Below are the code and all the weights of a small trained network. Each question names an input and a class and asks about switching units off, where a switched-off unit gives its printed mean instead of its output.

import numpy as np


def w(rows, s, z=0):
    codes = np.array(rows[::2]) - 128.0
    scale = np.full(codes.shape[1], s)
    scale[-1] = z or s
    return codes * scale


def norm(h):
    return h / np.sqrt((h * h).mean(-1, keepdims=True) + 1e-5)


def f(y):
    return np.maximum(y, 0)


def log_softmax(a):
    a = a - a.max(-1, keepdims=True)
    return a - np.log(np.exp(a).sum(-1, keepdims=True))


def net(x, mask):
    res = np.array(x, float).reshape(1, 5) / 4 @ E
    u = 0
    for l in range(2):
        y = f(norm(res) @ A[l][:, :-1].T + A[l][:, -1])
        res = res + np.where(mask[u : u + 14], y, B[l][:, -1]) @ B[l][:, :-1]
        u += 14
    return log_softmax(norm(res)[-1] @ U[:, :-1].T + U[:, -1])


A, B = {}, {}
E = w([
[93,208,122,254],'x0',
[129,129,126,129],'x1',
[53,110,207,140],'x2',
[155,24,127,230],'x3',
[59,101,64,116],'x4',
],0.0076)
A[0] = w([
[3,60,72,132,123],'L0N1',
[66,107,186,162,65],'L0N2',
[51,118,69,108,105],'L0N3',
[100,144,149,191,101],'L0N4',
[159,143,207,146,110],'L0N5',
[180,145,61,181,2],'L0N6',
[198,126,203,147,73],'L0N7',
[153,138,189,121,75],'L0N8',
[116,185,115,91,76],'L0N9',
[109,93,88,136,98],'L0N10',
[180,70,98,166,92],'L0N11',
[74,147,175,139,8],'L0N12',
[112,173,144,137,130],'L0N13',
[90,44,199,83,88],'L0N14',
],0.015,0.0067)
B[0] = w([
[254,199,150,140,255],'L0N1',
[164,45,66,170,186],'L0N2',
[233,199,187,113,194],'L0N3',
[145,103,64,112,200],'L0N4',
[238,179,115,161,192],'L0N5',
[116,75,96,25,174],'L0N6',
[200,206,133,112,192],'L0N7',
[196,131,152,103,160],'L0N8',
[62,111,161,81,180],'L0N9',
[137,178,218,119,166],'L0N10',
[47,135,220,93,221],'L0N11',
[106,5,96,74,149],'L0N12',
[105,128,81,84,184],'L0N13',
[122,69,46,121,241],'L0N14',
],0.009,0.0062)
A[1] = w([
[105,159,134,95,253],'L1N1',
[108,132,130,107,31],'L1N2',
[161,141,76,119,41],'L1N3',
[112,183,80,154,89],'L1N4',
[59,139,162,127,197],'L1N5',
[91,173,63,194,65],'L1N6',
[141,113,7,125,115],'L1N7',
[107,169,103,190,155],'L1N8',
[143,65,158,196,241],'L1N9',
[83,156,121,102,43],'L1N10',
[80,77,150,98,21],'L1N11',
[161,122,150,74,133],'L1N12',
[120,116,115,173,21],'L1N13',
[92,120,131,159,88],'L1N14',
],0.018,0.0028)
B[1] = w([
[117,59,202,217,196],'L1N1',
[107,185,123,149,137],'L1N2',
[146,106,142,210,195],'L1N3',
[147,92,72,89,167],'L1N4',
[113,138,215,196,144],'L1N5',
[145,76,39,69,162],'L1N6',
[114,88,134,255,214],'L1N7',
[111,119,75,8,159],'L1N8',
[26,231,199,72,206],'L1N9',
[90,150,206,138,151],'L1N10',
[190,144,74,184,152],'L1N11',
[83,125,68,206,254],'L1N12',
[97,103,122,125,140],'L1N13',
[95,159,172,160,130],'L1N14',
],0.0086,0.0089)
U = w([
[145,140,134,162,245],'0',
[247,215,131,121,131],'1',
[128,83,129,200,151],'2',
[44,178,210,79,133],'3',
[133,41,23,77,165],'4',
[143,130,118,125,40],'5',
[126,128,94,22,10],'6',
],0.014,0.012)

Each question gives the input, the list of numbers given to net, and the class t.
The units are the neurons (one row each of A and B). Each row of codes is followed by its name. A weight is (code - 128) times the scale printed after its matrix; where a second scale follows, it is the last column's (A, B and U).
mask holds one flag per neuron, layer by layer. A switched-off neuron (its flag False) gives its mean, the last column of its row in B, instead of its output. The means were averaged over made-up inputs and are rounded, as every weight is.
A unit's drop is (log p(t) with every unit on - log p(t) with that unit switched off) / (log p(t) with every unit on - log p(t) with every unit switched off).
The circuit of an input: a set's keep is (log p(t) with only the set's units on - log p(t) with every unit switched off) / (log p(t) with every unit on - log p(t) with every unit switched off). Starting from the 12 units with the biggest drops (on a tie, the unit counted first), units are removed one at a time, each time the one whose removal leaves the highest keep (on an exact tie, the one counted first), for as long as the keep stays at least 0.8.
circuit, biggest first: the units of the circuit, biggest drop first
unit that matters most: the unit with the biggest drop
k most important neurons: the k neurons with the biggest drops, biggest first
k most important neurons of layer l: the k neurons of layer l with the biggest drops, biggest first
input [6,-3,-7,-8,3], class 3: 2 most important neurons of layer 0 : L0N9; L0N14
input [2,0,-3,-6,8], class 1: circuit, biggest first : L0N3
input [1,-1,4,6,-7], class 1: circuit, biggest first : L0N7; L1N7
input [3,2,-2,-5,-2], class 3: circuit, biggest first : L0N9; L0N1
input [8,-2,-1,2,0], class 4: circuit, biggest first : L1N6; L1N8
input [6,-1,5,7,-5], class 3: 3 most important neurons of layer 0 : L0N1; L0N14; L0N3
input [8,3,-7,2,2], class 4: circuit, biggest first : L1N6; L1N8
input [1,2,5,-6,8], class 1: 2 most important neurons : L0N1; L0N3
input [-4,3,-6,7,5], class 3: 2 most important neurons of layer 0 : L0N11; L0N13
input [8,-6,-6,8,-2], class 3: 3 most important neurons of layer 0 : L0N11; L0N14; L0N13
input [-3,-3,-1,-5,-3], class 3: 2 most important neurons of layer 1 : L1N7; L1N3
input [-5,6,-2,-4,-5], class 0: 2 most important neurons of layer 0 : L0N1; L0N3
input [-3,-6,-7,2,1], class 2: 2 most important neurons : L0N2; L0N14
input [-6,0,-7,5,6], class 2: most important neuron of layer 1 : L1N12
input [7,-5,4,6,-8], class 1: 2 most important neurons : L0N5; L0N7
input [7,3,-1,7,6], class 3: 3 most important neurons of layer 1 : L1N9; L1N12; L1N11
input [-5,-1,3,6,-2], class 3: 2 most important neurons : L1N9; L0N11
input [-5,-3,-6,7,-2], class 3: 4 most important neurons of layer 1 : L1N9; L1N7; L1N3; L1N1
input [7,-4,6,5,6], class 4: 2 most important neurons of layer 0 : L0N4; L0N11
input [-6,-1,7,-3,5], class 2: unit that matters most : L0N14
input [3,-3,-5,-7,-5], class 3: 3 most important neurons of layer 0 : L0N9; L0N1; L0N14
input [-5,-2,-2,-7,-2], class 3: 2 most important neurons : L1N7; L0N14
input [3,-1,2,-6,6], class 1: 2 most important neurons : L0N3; L0N1
